Here is a tiny trained network, its code and every weight. The questions are about switching its units off for an input and a target symbol, where a switched-off unit gives its printed mean instead of its output.

import numpy as np


def w(rows, s, z=0):
    codes = np.array(rows[::2]) - 128.0
    scale = np.full(codes.shape[1], s)
    scale[-1] = z or s
    return codes * scale


def norm(h):
    return h / np.sqrt((h * h).mean(-1, keepdims=True) + 1e-5)


def f(y):
    return np.maximum(y, 0)


def softmax(a):
    e = np.exp(a - a.max(-1, keepdims=True))
    return e / e.sum(-1, keepdims=True)


def log_softmax(a):
    a = a - a.max(-1, keepdims=True)
    return a - np.log(np.exp(a).sum(-1, keepdims=True))


def net(x, mask):
    ids = ['ΓΣΦΨβδζηθξτω'.index(c) for c in x.split()]
    T = len(ids)
    res = E[ids] + P[:T]
    r = norm(res)
    for j in range(2):
        rows = slice(2 * j, 2 * j + 2)
        q, k, v = (r @ M[0][rows].T for M in (Q, K, V))
        z = softmax(np.where(np.tri(T) > 0, q @ k.T / 2**0.5, -1e9)) @ v
        o = O[0][rows]
        res = res + np.where(mask[j], z, o[:, -1]) @ o[:, :-1]
    y = f(norm(res) @ A[0][:, :-1].T + A[0][:, -1])
    res = res + np.where(mask[2:14], y, B[0][:, -1]) @ B[0][:, :-1]
    return log_softmax(norm(res)[-1] @ U[:, :-1].T + U[:, -1])


Q, K, V, O, A, B = {}, {}, {}, {}, {}, {}
E = w([
[154,139,181,103],'Γ',
[152,123,198,87],'Σ',
[150,134,193,100],'Φ',
[143,133,93,83],'Ψ',
[66,86,115,53],'β',
[133,112,73,54],'δ',
[151,136,193,99],'ζ',
[152,136,199,103],'η',
[128,141,228,89],'θ',
[129,9,84,190],'ξ',
[161,144,182,102],'τ',
[147,146,206,108],'ω',
],0.013)
P = w([
[182,161,93,73],'0',
[129,84,194,128],'1',
[85,126,156,150],'2',
[82,159,149,198],'3',
[77,208,136,233],'4',
[88,223,126,254],'5',
],0.0085)
Q[0] = w([
[229,104,194,220],'h1',
[216,253,23,147],'h1',
[31,207,32,96],'h2',
[101,33,71,130],'h2',
],0.0053)
K[0] = w([
[196,113,51,223],'h1',
[86,152,199,143],'h1',
[165,50,21,162],'h2',
[24,24,254,47],'h2',
],0.0057)
V[0] = w([
[207,255,122,86],'h1',
[210,90,89,242],'h1',
[91,17,89,148],'h2',
[57,218,217,75],'h2',
],0.0083)
O[0] = w([
[138,107,208,129,194],'h1',
[2,114,74,6,10],'h1',
[105,188,100,201,42],'h2',
[152,99,104,55,253],'h2',
],0.0084,0.0061)
A[0] = w([
[120,199,218,34,152],'n1',
[171,93,188,146,75],'n2',
[125,78,68,186,151],'n3',
[2,223,1,66,135],'n4',
[50,121,180,186,192],'n5',
[77,16,145,152,99],'n6',
[130,107,193,163,64],'n7',
[125,10,111,225,194],'n8',
[207,58,16,51,164],'n9',
[139,127,62,191,254],'n10',
[203,117,177,154,145],'n11',
[15,106,225,167,65],'n12',
],0.0088,0.0032)
B[0] = w([
[86,206,113,196,230],'n1',
[126,56,75,123,216],'n2',
[81,160,107,84,147],'n3',
[132,1,201,225,143],'n4',
[165,145,50,114,151],'n5',
[173,200,129,129,145],'n6',
[108,98,170,160,178],'n7',
[129,183,154,114,173],'n8',
[202,119,162,113,160],'n9',
[81,109,192,141,160],'n10',
[102,60,127,149,254],'n11',
[200,99,127,119,145],'n12',
],0.0095,0.0091)
U = w([
[158,174,116,109,37],'Γ',
[153,149,109,120,2],'Σ',
[136,149,108,101,126],'Φ',
[138,134,80,115,135],'Ψ',
[134,168,106,127,71],'β',
[147,150,90,121,53],'δ',
[129,156,126,101,93],'ζ',
[127,142,124,97,47],'η',
[254,89,180,173,237],'θ',
[28,60,166,157,219],'ξ',
[109,138,149,130,58],'τ',
[125,148,127,96,26],'ω',
],0.014,0.0025)

Each question gives the input, a string of symbols that net reads in full, and the target symbol t.
The units are the heads (2 rows each of Q, K, V and O) and the neurons (one row each of A and B). Each row of codes is followed by its name. A weight is (code - 128) times the scale printed after its matrix; where a second scale follows, it is the last column's (O, A, B and U).
mask holds one flag per unit, heads first, then neurons. A switched-off unit (its flag False) gives its mean, the last column of its rows in O or B, instead of its output. The means were averaged over made-up inputs and are rounded, as every weight is.
A unit's drop is (log p(t) with every unit on - log p(t) with that unit switched off) / (log p(t) with every unit on - log p(t) with every unit switched off).
The circuit of an input: a set's keep is (log p(t) with only the set's units on - log p(t) with every unit switched off) / (log p(t) with every unit on - log p(t) with every unit switched off). Starting from the 12 units with the biggest drops (on a tie, the unit counted first), units are removed one at a time, each time the one whose removal leaves the highest keep (on an exact tie, the one counted first), for as long as the keep stays at least 0.8.
units of the circuit, in order: the units of the circuit, biggest drop first
top k neurons: the k neurons with the biggest drops, biggest first
which heads matter: for each layer, one digit per head in row order, 1 if its drop is at least 0.15 and else 0, layers parted by /
drop when u is switched off: that unit's drop, to one decimal
input ξ Ψ ζ η, target ξ: units of the circuit, in order => h1
input Ψ ζ Σ ζ Ψ, target ξ: which heads matter => 01
input θ ζ Ψ β, target θ: top 2 neurons => n1, n6
input η β τ Γ Γ, target ξ: which heads matter => 01
input ξ Σ τ, target ξ: which heads matter => 10
input τ η Γ Φ η, target ξ: top 2 neurons => n9, n1
input ω ζ Φ Γ τ ω, target ξ: top 2 neurons => n9, n1
input ω ζ δ δ, target ξ: which heads matter => 01
input ζ τ ξ Φ β Φ, target ξ: which heads matter => 11
input ξ Φ θ, target ξ: which heads matter => 10
input ξ Γ ζ ζ, target ξ: which heads matter => 10
input ζ Γ β, target θ: units of the circuit, in order => h1, n6
input τ δ Ψ Φ δ, target ξ: which heads matter => 01
input ζ β τ η Γ ζ, target ξ: which heads matter => 11
input ξ Φ Γ, target ξ: which heads matter => 10
input θ ζ ω θ Φ ω, target ξ: which heads matter => 11
input ξ ω δ τ, target ξ: top neuron => n4
input θ ξ β θ Φ, target ξ: drop when n6 is switched off => 0.2
